(in the rows, 128 means zero)
Each row has a class, written after it, and each block has its own classes.
[ 98 132 102  73 146  85 120 115 125  97 142 110  89 124 135 165 146 168
 132 149 102 112 152 140 118  96 182 140  64 103 112 167 139 157 128  90] -> K66
[111 151 111 135 148  81 120  43  90  68 168 106 134  83 126 153 137 118
  71  82 112  62  90 122 116 122 120 134 114  89 127 115  86 136 132 135] -> K849
[ 81 128 122 167 110  97 109  49 100 135 133  91 150  63 117 114 119 134
  61 123 102 116 154 123 121 129 110  98 146  93 134 148  83 102 158  96] -> K849
[115 172 155 219 142 141 125  37  83 174 112 106 172  50 101 143 145  98
 140  91  69 123 106  82  43 186 111 133 169 161 108 134  88 113 105  82] -> K849
[120 105 152 150 120 122 114 105 136 119 122 140 121  88 161 132 122  88
 189  89 126 124  73 101 146 169 121 142 127 124 116 124 101  74 158  89] -> K797
[148 130 161 137 133 120 150 209 220 122 150 109 121 182  73 127 104 150
 121 119 166 114 184 202  94  80  96 141 136 142 152 115 136 141  85 165] -> K343
[ 52 134 131 139 144 113 156  67 156 141  92 125 132  96 153 154 112 137
 155  86 108 166  71 135  83 131 148 127  97 141 117 164 125 133 112  88] -> K797
[143 130 136 104 188 109 137  80 176  79 151 111 106 152 156 141 122 139
 229  70 140 170 123 134  98 107 168 149 104 113 133 155 127 123 111 126] -> K343
[166 116 144 113 147 108 142 163 141 180 182 146 160 159 110 114 110 186
 152 111 157 139 148  83  81  70 132 129 134 151 159 129 142  96 126 117] -> K978
[126 145 154 161 116 165 110 155 120 152 130 132 161 133 120 108 160 105
 154 128 134 142 138  99 129 128  97  98 134 137 128 133 120 125 141 109] -> K435
[ 90 124  88  88 158 167 115  76 194 104  48 122 130 132 160 136 131 139
 221 107 131 125 144 175 129 125 169 157  89 156 140 144 130 155 138 117] -> K712
[115 121  80  79 143 155 107  72 107 100 152 131 113 106 147 134  93  92
 135 113  41  85  76 129  92  89 190 104 125  71 126 131 147 128 162  45] -> K435
[ 97 128  81  72 165  75 116 123 183  97 150 123 126 148 161 147  98 147
 138  86 128 119 104 190 117  86 132 145 104  86 153 137 120 132 151 126] -> K753
[139 137 128 118 203  97 110 145 231 174 130 131 175 131 142 138 109 182
 164  74 166 121 107 160 123  60  84 146 147 165 173 130 139 137 149 131] -> K343
[113  98  90  65 125 132 146 112 192 121  59 154  82 135 133 130  81 129
 214 150 110 145 128 149 113  81 168 138 121 107 156 150 166 175 162 170] -> K66
[ 97 133 122 106 164  88 139  72 162  85 147 130 177 110 144 134 133 125
 117  98 117 124  43 159 146 130 136 147 133  97 120 141  94 124 125  90] -> K753
[118 106 116 133 159  53 101  40 121 142 129  90 123  51 126 168 131 146
 103  94  92  94 112 135 123 123 143 133 142  83 130 143 110 143 175 127] -> K66
[ 97 156 108 119 140 132  82  82 157  91 159 151 182 148 139 112  96 108
 111 117 110  50  81 149 138  89 116 129 167  77 111 162  84  91 162  91] -> K978
[ 98 134  71  73 147 165  79  45  96 103 111 121 147 138 210 140 137 145
 157  57  81  65 107 121 155 115 135 157 105 123  94 140 114 131 166 102] -> K712
[136  92 105 132 137 161  49 108 118 137  98 124 138 104 108 139 140 103
 160  78  76 137  78  75 175 124 120  97 123 185  80 133 135 117 142 140] -> K797
[101 116 102  60 138 121  61 113  95 126 133 122 137  86 124 135 136 148
  94 112  88  71 121 155 117  95 122 102 135 118 137 138 132 140 169  89] -> K978
[167 114 129 124 170 125  60  78 200 102  97 108 138  92 110 112  91 107
 218  96  82 143 102 145 133 131 117 113 165 137 135 118 101 107 180 112] -> K712
[130 123 116 100 153  81  49 112 157  88 168 105 152  83 161 129 106 130
 117  95  99  90  73 147 161  98 121 115 144  59 127 144  83  96 199  84] -> K343
[134 101 131  90 146 169  90 122 124 168 141 170 188 126 119  90 124 114
 159 133 101 103  97 113 139  84 114 124 162 142 136 131  97 131 176  82] -> K435
[113 103  57  57 152 115 110  95 160 140  85 143 140 138 137 127  70 125
 184  87  74 135  98 162  83 100 164 142 118  91 146 134 132 131 155 129] -> K753
[144 155 130 135 152 145  83 100 172 103 109 112 141 121 165 153 128 109
 195  72 112 144  87 131 104 127 151 110 125 124 121 126 154 125 141 101] -> K140
[161  94  96 139 162 149  52  56 115 143  82 127 120  75 108 129 108  85
 194  74  45 133  85  87 130 158  91  99 181 172 128 121 136 117 158 158] -> K797
[ 98 140 108 120 151 123 103  89 157 151 100 120 167 117 117 143  86 140
 148 135 103 189  85 118 102 122 185  96 121 109 127 154 120 134 158 111] -> K978
[147 135 148 134 167 121 132 141 196 147 139 124 185 167  81 104 128 157
 115  83 146 137 120 160 119  99  62 113 203 161 140 139 134 136 129 153] -> K978
[117 107 116 147 143 160 105  77 173 147 114 118 142  89 105 144  59 112
 186 111  87 145 114 152 125 135 115 144 177 134 125 131 102 103 146  93] -> K816
[155  99 107 131 150 111  98 110 167 105 129  98 149 170  91 132 136 142
 104  75 115  95 144 155 156 135 123 128 163 142 122 123 122 128 139 161] -> K978
[145 109 153 140 171 115 127  68 150 142 142 100 155 107  98 147 128 113
 136 104 126 105 119 156 127 123 141 142 160 139 135 103 131 133 124  95] -> K140
[148 147  94 141 160 103 123 117 178 138 115  87 132 104  91 141  73 138
 156 113  85 104  98 115  88 113 170 149 123  97 112 133 128  97 120 116] -> K343
[139  79 129 118 149 112  79  67 121  98 128 124 146  41 147 153 168 134
 135  90  68  87  70 123 150 163 152 145 152 170 121 128  88 124 163  47] -> K816
[141 126 115 153 137  91 149 100 112 157 166  98 163  84 123 136  82 132
  74 115 128 113  89 121 104 140 103 139 167  76 158 101 115 105 141 136] -> K140
[122 112  94  77 146 121 144  85 111 132  74 140 113  77 162 150 129 164
 171 141 111 166 105 109  95 159 187 147 114 136 158 146 134 162 142 123] -> K816
[138 121 148 133 192 107 114  58 169 116 107 143 105 123 141 130 145  85
 228  87 132 125  88 119 131 126 157 134 116 144 133 121 126 119 165  81] -> K435
[ 90 171 102 160 140 171  69  88 143  88 102 113 128 101 150 117 139  96
 117 120 116  82 100 133 171 124  81 101 149 127 121 145 116 128 152 159] -> K343
[160 100  92  46 157  95 102 118 208  85 130 117  77 104 143 138  69 181
 199  94  85 149 100 138  98  65 181 118 105 100 155 132 155 138 186 140] -> K66
[102 129  86 105 150 117 141  50 116 113  71  86 102 113 130 135 114 144
 165 108  99 122 120 106 148 149 163 155  95 104 104 140 128 129 126 146] -> K343
[148 110 123 138 141  71 103 112 185 101 165 114 119  81 128 127  65 129
  95  78  66  92  37 138 114 104 104 115 192 104 137 108  85 106 214 113] -> K816
[105 119 106 134 145 144  89   9 123  98  98 100 105  69 102 153  92  73
 147  87  60 108 119 167  99 146 145 128 157 106 106 132 116 124 127 102] -> K849
[118 131 150 159 140 137 186 126 151 124  76 143 155 152 107 125 200 124
 137 128 201 104 158 159 162 185  69 176 134 179 154 121 132 162  65 156] -> K435
[138 141  63 121 191 151  87  81 176  85 133 121 139 231 114 115 108 133
 127  76 130  92 138 145 186  81  83 150 121 164  79 145 122 110 105 182] -> K712
[108 117  89 106 101 141 122 147 154 130  89 153 163 142 119 112  90 112
 124 129 129 127  85 135 150 115 133 138 108  99 118 119 122 109 130 154] -> K753
[103 113 137 116 171 124  95  79 157 113 167 146 164  99 127 108  99 120
 112  95  91 112  59 169 133 106  64 121 190 147 145 125  55 134 197  97] -> K816
[110 135 115 150 129 148 144 133 127 147 111 143 150 158 137 137 111 111
 122 105 135 165  82 121 104 173 136 134 132 133 119 127 126 117 129 140] -> K978
[150 134 162  93 173 146  74 109 137 103 117 149 127 148 119 122 150  79
 221  93  70 134 106 139 109 138 131 104 133 161 103 129 125 133 148  63] -> K797
[137 147 130 110 186 139  89  65 118 161 133 125 163 121 163 121 136 110
 197  63  65 120  76  95 120  93  98 116 178 145 105 136 124 138 194  78] -> K712
[149 132 111 112 183  68 104 135 228 114 146 129 175 156 121 141 114 185
 120  82 170 120 101 167 158  86  88 154 130 149 154 122 110 129 119 185] -> K753
[138 105 127 144 167  83 109 111 160 156 136  80 164 131  65 155 133 161
  93  32 124  98 149 170 110 114  82 122 149 154 142 102 134 137 130 145] -> K978
[119 102 103 127 160 174 130  36 116 139  70 148 160  91 144 117 129 119
 203 140 119 158  78  73 169 174 140 163 127 187 130 125 101 126 132 135] -> K712
[125 118 105 109 162 115 126  79  80 132 140 133  83 108 137 126 118  96
 120 130  82  97  85  93 131 148 168 126 118 121  98 126 147  81 146  55] -> K797
[155  99  74 103 140  84 114 103 123 136 136 124 118 103 119 109  81 116
 106  78  73 109  81  99  96  91 125 116 166  93 132 128 127 109 185 140] -> K849
[143 139 150 163 148 197  64  90 153  95 133 150 169 152 146 130 147  64
 191  66  94 122  67 112 177 148  81 112 178 172  82 136 112 113 133 119] -> K797
[113 127 110  82 120 152 129 119 116 176  82 147 161 115 129 101 108 137
 185 151  95 164 116 102 105 131 158 138 131 118 119 148 127 113 133 103] -> K753
[146 143 141 165 124 119 124 125 127 127  85 159 130 117 135 116 126  97
 172 116 138 150  81  72 108 180 125 120 102 134 125 119 119  88 127 144] -> K797
[147 135 117  89 147 132  49 108 168  73 112 145 117 133 124 135 108  86
 228 117  77 122 116 144 149 107 125 115 119  89 102 146 132 115 164  88] -> K66
[107 158 132 179 173 111 130  85 169 133 152 114 132 157 151 133 142 135
 143 118 144  92 134 125 161 133 101 150 140 149 128 140 103 109 142  95] -> K435
[142 113 129 132 128 150 120 122 165 141 125 115  87 115  98 134  54 121
 193 136  57 174 127 118  87 117 157 118 157 144 111 131 136 102 143  79] -> K816
[184 130 150 178 130 147  98 159 142 146 115 119 152 113 109 122 150 109
 190 128  90 169 119  79 119 187 113 109 159 167 133 119 123 114 132 101] -> K435
[145 131  92 101 127 108  60 111 143 104 134 126 165  99 187 151 105 142
 149  63  76 137  70 123 131 126 106 114 146  88 140 130 123 116 160 135] -> K753
[152  80 109 123 178 127 147 111 168 155 103 128 142 132  95 118 139 136
 104 107 123 102 101 144 142 121 139 165 169 184 120 136 147 131  99 131] -> K343
[121 139 123 146 149 151  77 135 177 120 139 142 165 183 101 138 107 118
 150 106 122 122 135 151 129  94 114 125  89 146 108 133 110 109 101  93] -> K435
[128 130 123  98 140 105  81 138 158 128  79 109 156  66 158 153 163 162
 117 103 116 140  84 145 112 117 165 111 132 115 128 169 140 168 141 129] -> K343
[159 139 132 155 139 131  74 124 110 170 140 127 194 120 117 138 118 128
 171 104  79 152  92  60 118 153 108 107 165 146 124 123 107 108 161 110] -> K978
[144  92 131 129 133 133 102 137 170 155 113 130 177 136  73 126 103 134
 116 106 148 121 140 168 123 129 130 133 148 133 137 115 118 105 128 133] -> K978
[125 128  79  97 159 116 154 111 171  93  97 115  82 120 120 142 130 134
 163 126 139  98 160 167 100 134 146 169 128 145 165 134 146 155 113 152] -> K849
[128 139  91 141 166 108 107 129 143 120 155  94 106  90 134 165 104 137
 137 100 113 123  72  95 138 110 114 136 114 134 128 125 137 120 127 150] -> K343
[137 148 135 166 125 132 124 120 186 116 116 131 151 115 163 117  88 100
 175 145 123 170  73 111 141 150 116 125 173 101 130 142 103 101 164 121] -> K712
[ 99 156 119 123 164  98  96  54 129 111 109  98 172 100 136 147 163 141
 134  88 129 120 141 153 140 147 106 137 133 115 129 150  88 154 147 117] -> K849
[158  83 119 124 138  94 109  58 116 143 107  93  93  43 118 153  89 132
 161  76  88 140 132 126  82 147 176 128 143  87 139 116 133  97 163 102] -> K816
[152 118 155  97  94 204  95 186 133 127 143 132 129 155  92 115 110 130
 158 142 121 137 171 133 135 118 128 147 135 171  85 117 115 113 108 117] -> K849

Next block, with new classes.
[ 47 118 159 106 125 106 112 176 127 161  83 170 237 118 132  87 127  89
 145  94 132  84 136 168 107 169 109 154 134  77 106 124 114 128 111 152] -> K625
[126 139 127 131 127 152 129  57 134 163  94 115 167 201 111  82 152 137
 150 138 139 112 134  78 126 140 152 142 101  96  66 149 122 163 149 143] -> K504
[113 130 123 162 207 174  79 147  90 153  72  93 122 127 164 149  65  91
 120 122 108 123 122 202  92 138 100  97 106  79  86 134 130 152  77 106] -> K619
[142 125  89 121 177 105 141 188 198 121 121 149 138 144  70 168 207 110
  98 131  90 155 131 165 176 107 100  73 122 117 130 138 153 123 111 124] -> K504
[100 114  84 108 165 116 153 196 161  82  95 128 130 117 128 107 113  81
  89 115  99 105 101 114 123 172  97  77 108 118  92  79 141 173  97 103] -> K589
[ 88 152 125 112  99 138 131 183 140 126 102 137 217 127 116  78 158 138
 164 113 184  91 153 199 131 106 112 154 133 104 137 100 151 169 122 148] -> K695
[130 142 100  96 133 136 135  66 110 136 130  86 136 158 128 124 107 106
 154 132 142  78 119  70 139 164 143  95 113  76  99 124  96 118 127 136] -> K504
[156 124 132 130 119 116  97  79  89 106 119  98 158 197 134  97 140 118
 127 133 146 110  94  82  97 139 118 105  98 102  67 157  95  91 145 148] -> K619
[118 140 148 133 109 188 141 132 131 129 104 122 203 105 117 111 171 129
 109 149 165 109 147 145 113 154 126 136 129  51 146 118 135 156 130 141] -> K360
[129 140 134 158 141 109 130 176 100 146 169 166 188 100 142 116 103 131
 125 118 137  95 124 183 128 130 100 178 125 110 186  86 157 131 127 145] -> K714
[158 134 122 108 118 157 124 117 177 169 116 130 121  81 113 166 138 174
 133 117 134 162 121 135 157 109 148 107 138 101 166 106 151  84 134 109] -> K782
[180 118 131 138 112 172 116 113 152 157 118 127 167 105 111 125 129 132
 132 132 170 118 106 135 128 125 151  91  95  88  67 183 134 132 139 128] -> K678
[156 152  94 118 144 123 125 102  93 128  78  74 154 162 144 135 137 121
 142 105 160  69  68  59 104 156 122 111 121  69 121 118 118  83 139 119] -> K782
[129 143  81 119 170  67 129 150  97 126 171 140  28 168 140 128 138 134
 115 116 142 186 134 182 146  82 131 179 140 209 183  86 122 164 147 146] -> K589
[143 121 160 143 114 135 132 142 137 140 120 110 194  86  85 137 227 173
 138 121 122 116 166 145  94 124 129 130 180  83 159 142 126  68 109 100] -> K619
[136 139 121 138 153 135 116 117 109 165 148 134 121 134 170 118 119 122
 162 102 165 159 120 185 106 118 116 178 153 147 167 116 134 134 160 154] -> K729
[128 120  89  79 124 116 113 126 145  84 104 117  89 106 135 136 113 154
 146 130 151 140 127 145 163 100 142 130 126 153  72 107 114 142 159 119] -> K714
[150 133  48 111 172 107 121 155 177  83 157 104  89 144 103 143  61 115
 141 141 127 107 132 129 140 161 118  61  95  97  80 139 102  99 152 101] -> K714
[122 139  93 152 198 164  96 136  93 178 140  94  51 151 197 137  18 160
 178 125 144 111 153 132  96 119 120 148 144 100  61 138 154 141 146 110] -> K729
[103 132 151 107 138 136 130 135 127 126 162 172 155 112 135 134 108 106
 146 121 147 110 182 176 135 138  93 143  93 119 164  97 149 141 135 142] -> K589
[128 142  63 145 186 133 146 102 110 126 139 139  67 170 156 137 145  93
 110 138 121 172 139 158 131 100 110 158 145 174  99 113 130 213 151 149] -> K360
[ 68 134 132  97 122 115 131 149 117 163 121 155 183 117 118 102 112 144
 147 114 138 103 157 187 117 160 120 160 140  83 152  79 110 159 110 145] -> K370
[ 72 148 126 129 137 127 122 149 132 106 106 150 132 148 149  83  81  85
  78 131 102 133  95 140 116 177 109 121 108 129 102  86 139 194 123 145] -> K360
[ 89 166  98 127 175  93 181 203 126 158 142 172 128 170 108  72 154 134
 116 130 104 139 144 140 158 111 121 160 137 183 196  62 120 189 141 149] -> K370
[ 84 122 107 145 150 111  98 156 125 111  92 111 122 145 143 156 119 126
 120 107 113 152 142 153 129 115 110 125 144 132  82 137 114 117 114 130] -> K695
[120 149  82 109 138  98 142 134  99 100 131 107 118 159 124 105 111 118
 132 141 140  52 105 115 128 136 133 121  84 124 113 120  96 147 154 134] -> K729
[176 160 150 169 152 168 120 152 155 149  82 129 137 206 141 116 178  81
  96 116 159 146 128 122  97 110  93 108 138  84  80 185 198 135 127 143] -> K782
[165 141 128 163 159 165 144 161 117 193 146 103  83  93 175 103 137 129
 123  93 132 133 131 163 150 107 150 160 143 121 211  53 152 128  72 120] -> K619
[113 124 133 120 129 110 105 129 103 114 115 169 186 147 184  91 134 111
 137 110 142  70  97 115  93 129  93 143 135  66  92 103 129 138 154 148] -> K625
[103 130 138 127 122 121 135 163 126  68 182 122 158 101 120 104 123  90
 108 128 109  90 102 121 116 155 115  74 106 132 139 117 114  82 145 130] -> K589
[118  98 133 111 159 111 143 247 120 114  97 186 217 104  95 106 121 100
  98 136 142 125 119 195  90 169  46 140 136  86 150 124 131 168 109 147] -> K370
[110 139  80 124 242 120  97 209 143 102 106 129  81 174 124 139  86 140
 145 144 155 115 158 135 122 132  99  92 123 116  62 130 151 169 134 103] -> K370
[ 90 143 129 148 187 113 145 138  78 114 103  90 183 148 102 119 197 108
 120 130  97  89 147 115 114 156 124 124 120 127 171 106  68  94 111 122] -> K619
[169 136  94  79 122 135 111  89 136  96 106 129 118 117 123 151 166 161
 151 119 165 132 112 121 134 131 126 118 140 105  86 130 127  82 190 132] -> K695
[107 142 143  79 103 150 101  74 138 119 109 117 118 117 148  96 114 159
 205 123 151 128 161 128 146 110 158 154 119 159 105 114 114 106 176 126] -> K190
[ 78 118 151 102 117 140 136 129 107 114 130 163 235 120 147 131 123 116
 158 122 170  59 196 166 109 153  82 148 118  73 108 101 130 147 115 148] -> K903
[134 147 102 112 123 123  97  91 107 114 136 108 130 142 118 112  89 146
 159 153 186  69 123 119 119 138 156 105 104  90  79 140 109 145 151 127] -> K678
[142  89 131 160 142 121 121 158 110 162 158 136 133 110 129 123  90 174
 130 136 161 182 134 155 109 116 126 188 182 162 145 125 171 134  99 131] -> K903
[ 86 133 113 127 184  93 107 204 145 119  83 157 138 188 178 104 103 118
 148  98 131 141 129 125 121 102  76 128 143 134  96 100 156 172 124 125] -> K625
[ 91 140 137  91  71 105 153 102 109 131 119 116 157 127 144 110 152 122
 146 118 129 101 113 142 129 108 124 143 157 132 181  86 123 154 114 142] -> K729
[131 110  86 116 169 124 124 120 129 140 157 128 126 180 129 117  85 155
 145 147 164 114 144 111 128 137 131 113 112 116  62 123 140 146 129 129] -> K903
[123 122 120 128 157 138 140 190 174 137  85 162 157 152 111 109 133 102
 125 140 110 136 120 126 142 117  90  98 120 120 130 131 154 165 124 125] -> K370
[160 153 124 169 141 119  72  74 107 141  81 118 114 157 126 190 158 152
 105 116 120 202 124 139 119 101 129 126 142 127 108 161 121  90 139 133] -> K619
[123 120 110 123 132 106 128  98 108 105 120 121 139 172 125 126 118 142
 140 142 157  70 137  63 143 126 148 131  82 147  73 143 113 134 142 126] -> K903
[133 111 115 161 213 127  93 149 116 145  98 156 164 155 159 149 104 123
 110 112 142  65 130  87 102 163 118 105  68  33  42 163 102 126 140 117] -> K625
[127 135 133 130 122 107 148 185 142 119 121 158 115  87 110  87 128 120
  80 131 140 110 121 108 132 136 141 156 149 160 147  96 156 163 107 129] -> K782
[117 137 114 126 156 100 104 107 143 119 150 137  79 164 149 162  38 101
 109 123  78 114 146 130 140 172 108  91  89  85  96 115 126 102 117 117] -> K714
[ 92 122 168 126 127 131 135 150 142 157 119 164 153 122 146 118 161 131
 145 118 148 162 180 161 116 101 107 173 179 155 158 123 151 168 127 144] -> K729
[111 161 116 124 146 125 151  77  97 142 168 139 175 118 118 173 191 110
 124 132 162 150 150 166 125 120 126 119 172 140 172 119 118 174 130 154] -> K360
[ 71 112 120 155 148 113 113 154 132 138 139 162 180 162 133  84 143  98
 109 145 102 138 164 176 121 116 109 144 138 118 100 120 112 157 111 162] -> K190
[146 127  90 130 121 111 120 122 108 152 134 154 125 112 129 122 122 146
 149 121 146  69 120 167 145 140 129 232  83  99 156  94 148 130 154 143] -> K360
[ 95 101  74 115 147 135  94 183 143 153  88 163 141 119 148 111  56 153
 106 140 135 116  96 147 132 141 112 138  97  74  28 105 146 199 134 134] -> K360
[139 120 111 127 169 163 145  99 119 137 123  84 110 181 140 114 123  70
 160 135 122 101 182 125 129 127 109 108  90 104 128 133  84 129 102 120] -> K619
[ 84 121 130 102  89 159 147 126 139 157  83 145 230  72 127 100 140 109
 164 115 158  59 151 158 104 156 128 154 126  70 123 126  92 166 139 136] -> K729
[ 87 126 122 136 150 102 127 116 101 124 109 147 123 168 128  95 108 104
  95 142  78 137 127 100 105 159 115 153 135 135 103 127  82 161 144 147] -> K504
[102 110 147 116 161 115 142 135 107 157 141 127 170 195 110 114 162  95
 135 138 112  64 154  90 126 171 108 116 104  55 144 144  89  72 124 149] -> K370
[149 107 160 162 126 101 133 187  86 170 114 147 194 120 152 144 159 157
 101 104 168 110 108  94 114 120 117 172 157 108 176 127 149 107  98 136] -> K903
[155 136  98 126 126 166 157  96 128 167 145  84 154 104 119 141 126 134
 179 122 157  86 126 120 124 120 152 102 123 114  97 171 120 121 143 116] -> K729
[ 51 126 153 122 108 130 124  98 117 183 113 156 189 117 162 116  99 125
 146 108 114 112 161 162  97 158 117 165 148  82 151  92 104 159 116 144] -> K729
[122 119 149 171 160 110 153 222 127 156 185 139 124 130  75 114 113 142
 116 175 148 148 191 120 171  83 142 136 133 195 184 159 143 151  92 132] -> K678
[163 105 124 147 144 145  88  85 129 143 125 113  75 170 152 124 115 135
 114 130 172 132 130  87 122 131 154 137  98  95  51 153 161 138 131 131] -> K589
[ 53 135 148 102 132 122 141 128  96  95  91 133 233 125  87 103 196 106
 100 154 110 108 140 105  98 177 113 116 172  98  95 131  78 134 143 157] -> K504
[123 152 122 115 123 121 121 135 166  74 133 152 113 175 114 113  54 102
 141 130 111 137 197 108 143 133  92  88  46 172  62 157  88 123 164 132] -> K619
[112 132 111  95 125 160 148  74 143 147 147 107 113 168 132  94  93  80
 174 134 128 151 135 141 142 127 130  97 125 141 133 124  92 145 137 147] -> K370
[128 148 133 103  88 141 119 141 101 147  98 116 218  83 116 166 131 155
 172 113 185  85 184 160 134 118 106 137 128  56 149 120 115  99 105 134] -> K619
[145 117  97 123 130 114  77 159 162 101 113 127  66  97  94 146  25 178
 101 142 133 167 129 143 125 158 144 119 103 108  66 161 107 132 141 108] -> K504
[107 101  75 156 150 132 114 166 169 135 115 134 109 164 145 124  73 148
  95 150 125 161 136 100 143 123 116 123 111  98  73 110 135 186 115 127] -> K360
[ 96 125 120  84 148 160 118 102 124 106 125  63 106 117 172 135  95 153
 201 116 153  85 142  85 130 146 147 100 148 115 111  89 116  65 138  93] -> K903
[131 110 120  82 136 136 125 131 135 117 140 102 106 120 131 127 155 163
 175 124 153 118 155 131 142  98 147 124 141 111  92 140 104  80 160 120] -> K625
[126 116 105 142 168 182 131  83  88 180 142 111 187 167 160 121 159 131
 149 140 169  75 148 108  90 144 130 134 107  29  78 157  75 141 173 145] -> K360
[121 148 151 171  95 139 139 189 134 144  86 177 216 167 111  80 144 121
  95 139 120 139 120 126 113 102  87 151  92 118 152 148 157 170 160 151] -> K589
[114 132 144 117 147 146  97 100  89 182 106  92 157 157 183  94 129 112
 155 100 176 107  68 126  74 157 141 122 158  80 109 139 116 122 141 145] -> K729
[133 129 153 160 182 119 106 164 136 160  94 109  91 210 156 112 114 163
 147 101 139 138 154  38 109 132 112 167 137 136  90 145 179  83 134 111] -> K782
[134 122 143 165 180 166  81 143  98 174 120 100 130 103 125 157  54 153
 127 124 146 131 151 194  93 162 142 144 115  78  33 197 142 109 123 115] -> K714
[135 117 109 111 122 116 139 100 110 109 132  91 115 183  82 110 127 113
 122 166 131  93 130  84 135 145 143 114  67 107 132 156  92 107 146 130] -> K589
[159 137 103 153 138 156 135  81 120 154 101  86 128 168 110 145 154 157
 144 142 153  86 166  67 134 128 161 129 106  66 117 167 101 106 141 112] -> K695
[ 49 133 114 101 113 136 156 132 142 127  91 137 180 103 134  83  97 105
 120 116  62  76 124 131 118 175 115 128 106  91 142  51  84 133 125 120] -> K782
[125 119 101  94 138 143 102 142 119 147 112 130 198 130 120 121 125 177
 144 135 176 103 105 115 146 127 132 113  90  64  61 130 100 125 167 153] -> K504
[134 117 110 108 134  60 143 179 106 133 114 155 118 140 110  92 133 149
 139 127 133 106 107 113 147 107 127 198 132 163 165 107 140 139 133 132] -> K625
[140 115 123 137 168 139 116  75 129 154  93 123 143 202 162 100 123 108
 146 128 139 146 102  81 116 123 121 124 131 134  46 148 152 173 141 131] -> K714
[149 115 106 131 147 138 122 158 204 113  98 173  79 163 148 116  95 110
 115 117 128 196 157 132 129 134  84 126 134 120  94 116 153 173 132 131] -> K370
[136 136  91 125 165 122 138 159 139 121 139 153 150 147 116 108 155  79
 110 134 145 134 135 158 173  95 108 101 104 169  87 102 152 179  98 161] -> K619
